Below are the code and all the weights of a small trained network. Each question names an input and a class and asks about switching units off, where a switched-off unit gives its printed mean instead of its output.

import numpy as np


def w(rows, s, z=0):
    codes = np.array(rows[::2]) - 128.0
    scale = np.full(codes.shape[1], s)
    scale[-1] = z or s
    return codes * scale


def f(y):
    return y / 2 * (1 + np.tanh(0.7978845608 * (y + 0.044715 * y**3)))


def log_softmax(a):
    a = a - a.max(-1, keepdims=True)
    return a - np.log(np.exp(a).sum(-1, keepdims=True))


def net(x, mask):
    res = np.array(x, float).reshape(1, 3) / 4 @ E
    y = f(res @ A[0][:, :-1].T + A[0][:, -1])
    res = res + np.where(mask, y, B[0][:, -1]) @ B[0][:, :-1]
    return log_softmax(res[-1] @ U[:, :-1].T + U[:, -1])


A, B = {}, {}
E = w([
[168,35,144,111,234,142,206,104,154,161,55,201],'x0',
[236,10,164,100,97,110,97,147,159,217,212,107],'x1',
[224,107,197,158,144,167,166,94,213,59,153,189],'x2',
],0.011)
A[0] = w([
[47,222,117,134,128,135,135,126,101,68,104,126,187],'n0',
[156,82,127,115,192,125,131,129,125,154,103,134,252],'n1',
[95,119,130,123,166,125,155,125,111,136,46,142,195],'n2',
[140,129,113,121,131,145,138,131,134,90,96,161,52],'n3',
[85,124,109,130,205,121,147,115,125,119,50,143,166],'n4',
[125,154,129,120,95,149,124,136,115,150,110,103,70],'n5',
[125,200,127,136,132,135,123,124,146,2,125,138,214],'n6',
[182,95,150,126,163,148,140,121,172,105,106,150,151],'n7',
[26,160,95,116,108,112,94,141,62,189,98,78,198],'n8',
[132,86,102,103,115,115,91,150,93,210,142,103,142],'n9',
],0.016,0.0035)
B[0] = w([
[158,61,90,148,38,83,51,137,129,78,59,68,244],'n0',
[113,144,128,162,155,120,188,135,148,108,109,205,207],'n1',
[91,186,153,131,140,190,158,132,98,127,160,182,202],'n2',
[139,109,195,210,151,177,133,217,104,191,134,99,156],'n3',
[114,249,176,102,75,174,145,145,99,183,167,181,216],'n4',
[112,99,116,160,199,146,111,180,87,124,62,91,149],'n5',
[122,143,175,140,19,140,176,74,221,71,115,180,211],'n6',
[102,104,48,87,129,79,112,114,100,101,90,204,217],'n7',
[141,127,77,76,122,112,69,171,40,110,156,250,255],'n8',
[128,167,190,129,112,166,169,63,195,145,178,55,196],'n9',
],0.014,0.025)
U = w([
[162,118,96,115,68,94,59,133,99,74,109,118,149],'0',
[173,139,185,123,119,150,97,95,140,176,184,10,210],'1',
[113,175,111,86,147,160,128,144,46,158,159,185,167],'2',
[131,85,77,126,196,73,169,87,134,124,102,161,24],'3',
[110,183,193,157,66,177,171,83,175,94,95,144,238],'4',
[119,133,167,148,137,150,125,160,99,128,81,59,1],'5',
[132,152,131,186,160,148,117,135,89,156,112,100,2],'6',
],0.012,0.0024)

Each question gives the input, the list of numbers given to net, and the class t.
The units are the neurons (one row each of A and B). Each row of codes is followed by its name. A weight is (code - 128) times the scale printed after its matrix; where a second scale follows, it is the last column's (A, B and U).
mask holds one flag per neuron, in row order. A switched-off neuron (its flag False) gives its mean, the last column of its row in B, instead of its output. The means were averaged over made-up inputs and are rounded, as every weight is.
A unit's drop is (log p(t) with every unit on - log p(t) with that unit switched off) / (log p(t) with every unit on - log p(t) with every unit switched off).
The circuit of an input: a set's keep is (log p(t) with only the set's units on - log p(t) with every unit switched off) / (log p(t) with every unit on - log p(t) with every unit switched off). Starting from all 10 units, units are removed one at a time, each time the one whose removal leaves the highest keep (on an exact tie, the one counted first), for as long as the keep stays at least 0.8.
units of the circuit, in order: the units of the circuit, biggest drop first
most important unit: the unit with the biggest drop
top k neurons: the k neurons with the biggest drops, biggest first
drop when u is switched off: that unit's drop, to one decimal
input [-1,-6,-6], class 0: units of the circuit, in order	n0
input [-7,4,-2], class 2: top 3 neurons	n0, n8, n6
input [3,5,-4], class 4: top 3 neurons	n9, n1, n0
input [2,5,-2], class 4: top 3 neurons	n8, n9, n1
input [-6,5,5], class 1: units of the circuit, in order	n8, n6, n1
input [0,1,6], class 3: units of the circuit, in order	n4, n0, n2
input [7,-3,5], class 2: top 2 neurons	n7, n9
input [-6,5,8], class 0: top 2 neurons	n9, n4
input [4,4,-6], class 4: top 3 neurons	n9, n7, n1
input [-3,5,7], class 0: top 3 neurons	n1, n4, n2
input [0,7,1], class 4: top 3 neurons	n8, n9, n0
input [8,6,-1], class 3: top 2 neurons	n7, n6
input [3,8,0], class 4: top 2 neurons	n9, n8
input [-6,-5,-8], class 0: most important unit	n0
input [6,2,4], class 3: top 2 neurons	n8, n7
input [1,8,3], class 3: top 2 neurons	n6, n4
input [-4,3,-2], class 2: top 2 neurons	n0, n6
input [-4,-6,-5], class 0: drop when n0 is switched off	2.6
input [3,1,4], class 3: drop when n8 is switched off	0.2
input [1,7,-2], class 1: most important unit	n6
input [2,1,5], class 3: drop when n4 is switched off	0.1
